Here is a tiny trained network, its code and every weight. The questions are about switching its units off for an input and a class, where a switched-off unit gives its printed mean instead of its output.

import numpy as np


def w(rows, s, z=0):
    codes = np.array(rows[::2]) - 128.0
    scale = np.full(codes.shape[1], s)
    scale[-1] = z or s
    return codes * scale


def f(y):
    return np.maximum(y, 0)


def log_softmax(a):
    a = a - a.max(-1, keepdims=True)
    return a - np.log(np.exp(a).sum(-1, keepdims=True))


def net(x, mask):
    res = np.array(x, float).reshape(1, 7) / 4 @ E
    y = f(res @ A[0][:, :-1].T + A[0][:, -1])
    res = res + np.where(mask, y, B[0][:, -1]) @ B[0][:, :-1]
    return log_softmax(res[-1] @ U[:, :-1].T + U[:, -1])


A, B = {}, {}
E = w([
[137,111,130,59,245,175,71,140,74,136,178,135],'x0',
[102,17,122,162,77,158,205,24,154,114,202,92],'x1',
[85,80,119,124,40,195,132,124,157,91,134,51],'x2',
[164,174,134,105,253,125,117,68,205,63,122,155],'x3',
[245,91,146,107,93,16,77,218,193,198,88,69],'x4',
[113,146,136,168,164,48,136,140,106,171,254,169],'x5',
[124,128,129,83,99,164,59,191,201,82,137,33],'x6',
],0.0042)
A[0] = w([
[125,111,132,131,109,129,136,121,126,132,137,123,89],'n0',
[111,112,127,131,8,138,130,157,144,127,131,93,230],'n1',
[117,151,126,126,93,129,110,167,139,123,121,113,3],'n2',
[123,143,129,124,113,131,117,148,132,126,124,123,69],'n3',
[129,107,124,130,109,134,139,109,125,135,136,126,152],'n4',
[123,57,127,136,47,126,163,94,115,145,170,112,65],'n5',
[126,127,128,119,158,158,118,155,87,138,124,136,79],'n6',
[136,128,122,125,178,115,121,118,157,118,168,117,100],'n7',
[140,123,125,118,204,124,106,126,149,127,180,112,99],'n8',
[89,144,124,151,145,125,161,75,103,126,174,173,76],'n9',
[133,115,125,116,181,153,113,144,90,140,136,139,146],'n10',
[129,127,130,130,132,130,129,124,124,135,127,126,106],'n11',
[150,125,126,135,137,91,125,145,119,142,121,133,136],'n12',
[95,144,128,148,136,129,156,83,98,129,162,172,74],'n13',
[156,130,125,130,136,71,123,147,128,147,121,140,115],'n14',
[159,138,130,135,125,54,126,149,140,148,115,145,104],'n15',
[129,120,136,129,165,129,125,119,152,121,164,122,91],'n16',
[159,136,127,142,131,58,123,156,130,151,121,139,94],'n17',
[145,122,126,126,106,167,141,81,158,105,29,125,44],'n18',
[120,129,132,115,148,157,112,160,79,146,114,137,82],'n19',
[134,112,134,123,119,140,129,116,136,124,121,118,162],'n20',
[117,145,120,132,96,126,115,162,136,122,124,109,18],'n21',
],0.016,0.0016)
B[0] = w([
[135,122,118,145,137,123,118,113,124,146,131,123,151],'n0',
[113,160,137,242,91,139,36,174,119,124,162,51,255],'n1',
[105,154,148,123,84,137,133,168,132,86,135,125,168],'n2',
[119,140,142,120,109,131,134,142,130,107,120,130,148],'n3',
[145,136,118,162,140,102,134,102,132,151,120,118,161],'n4',
[145,87,92,195,173,114,83,71,93,216,159,107,231],'n5',
[119,150,115,114,136,122,94,139,108,148,90,185,166],'n6',
[131,97,145,97,163,144,119,135,139,89,181,112,173],'n7',
[155,119,144,94,202,124,106,128,146,83,176,132,192],'n8',
[100,136,123,176,103,142,228,105,121,108,168,185,219],'n9',
[113,148,107,100,158,114,93,130,107,143,119,204,182],'n10',
[123,132,128,129,129,123,127,128,134,130,128,134,131],'n11',
[134,117,132,82,97,116,139,135,140,156,132,124,174],'n12',
[112,142,128,192,100,130,207,106,130,117,153,190,207],'n13',
[136,98,140,64,86,111,152,136,124,160,130,108,191],'n14',
[140,89,144,70,66,120,165,144,127,175,131,97,205],'n15',
[138,124,138,112,152,130,129,132,146,95,172,119,161],'n16',
[142,102,144,70,67,104,163,135,135,176,136,112,204],'n17',
[142,109,115,124,149,146,181,87,157,93,5,69,203],'n18',
[125,164,117,117,119,120,91,136,122,151,71,191,172],'n19',
[122,135,121,145,140,125,136,107,119,125,113,104,154],'n20',
[115,153,147,134,86,135,126,166,127,99,134,135,163],'n21',
],0.024,0.0092)
U = w([
[155,108,97,117,164,174,165,78,194,68,3,75,158],'0',
[83,195,171,163,56,168,76,221,146,70,118,74,3],'1',
[74,147,114,164,112,140,237,81,113,104,170,205,136],'2',
[177,66,176,23,46,59,166,172,154,211,123,101,193],'3',
[103,193,84,62,163,112,64,161,65,162,68,219,170],'4',
[132,95,75,218,132,122,56,94,71,208,171,60,26],'5',
[170,97,160,60,235,127,100,130,175,54,206,151,211],'6',
],0.0045,0.00061)

Each question gives the input, the list of numbers given to net, and the class t.
The units are the neurons (one row each of A and B). Each row of codes is followed by its name. A weight is (code - 128) times the scale printed after its matrix; where a second scale follows, it is the last column's (A, B and U).
mask holds one flag per neuron, in row order. A switched-off neuron (its flag False) gives its mean, the last column of its row in B, instead of its output. The means were averaged over made-up inputs and are rounded, as every weight is.
A unit's drop is (log p(t) with every unit on - log p(t) with that unit switched off) / (log p(t) with every unit on - log p(t) with every unit switched off).
The circuit of an input: a set's keep is (log p(t) with only the set's units on - log p(t) with every unit switched off) / (log p(t) with every unit on - log p(t) with every unit switched off). Starting from the 12 units with the biggest drops (on a tie, the unit counted first), units are removed one at a time, each time the one whose removal leaves the highest keep (on an exact tie, the one counted first), for as long as the keep stays at least 0.8.
units of the circuit, in order: the units of the circuit, biggest drop first
k most important neurons: the k neurons with the biggest drops, biggest first
drop when u is switched off: that unit's drop, to one decimal
input [2,-2,-8,4,-8,-2,7], class 6: units of the circuit, in order	n8
input [-6,-8,3,-5,-7,-8,-2], class 1: units of the circuit, in order	n1; n5
input [-3,-5,5,-7,7,-6,-4], class 1: units of the circuit, in order	n1; n2
input [4,-2,6,2,-4,7,3], class 6: units of the circuit, in order	n8; n7
input [3,-7,7,-6,0,7,-5], class 4: units of the circuit, in order	n19; n6; n10
input [8,3,5,2,-7,-4,3], class 6: 2 most important neurons	n8; n16
input [-3,-4,-6,-7,-2,-1,4], class 1: units of the circuit, in order	n5; n1
input [-2,1,8,2,4,2,8], class 1: units of the circuit, in order	n2; n1
input [1,-4,-2,-7,3,0,2], class 3: 2 most important neurons	n17; n15
input [8,-3,-7,6,2,-4,-8], class 4: 3 most important neurons	n10; n6; n19
input [-7,4,7,2,6,-5,-1], class 5: 2 most important neurons	n5; n1
input [2,-4,-5,0,-8,5,5], class 2: 2 most important neurons	n9; n13
input [4,2,4,-3,-6,4,2], class 2: 3 most important neurons	n9; n13; n1
input [4,-3,3,-4,3,-4,-3], class 4: most important neuron	n19
input [-2,0,-2,7,3,-4,-4], class 3: drop when n15 is switched off	0.3
input [2,-3,2,-2,-1,0,7], class 1: drop when n5 is switched off	0.1
input [2,-5,-2,-3,5,-1,1], class 3: drop when n18 is switched off	0.0
input [8,6,-6,-2,4,0,-7], class 2: 3 most important neurons	n9; n13; n10
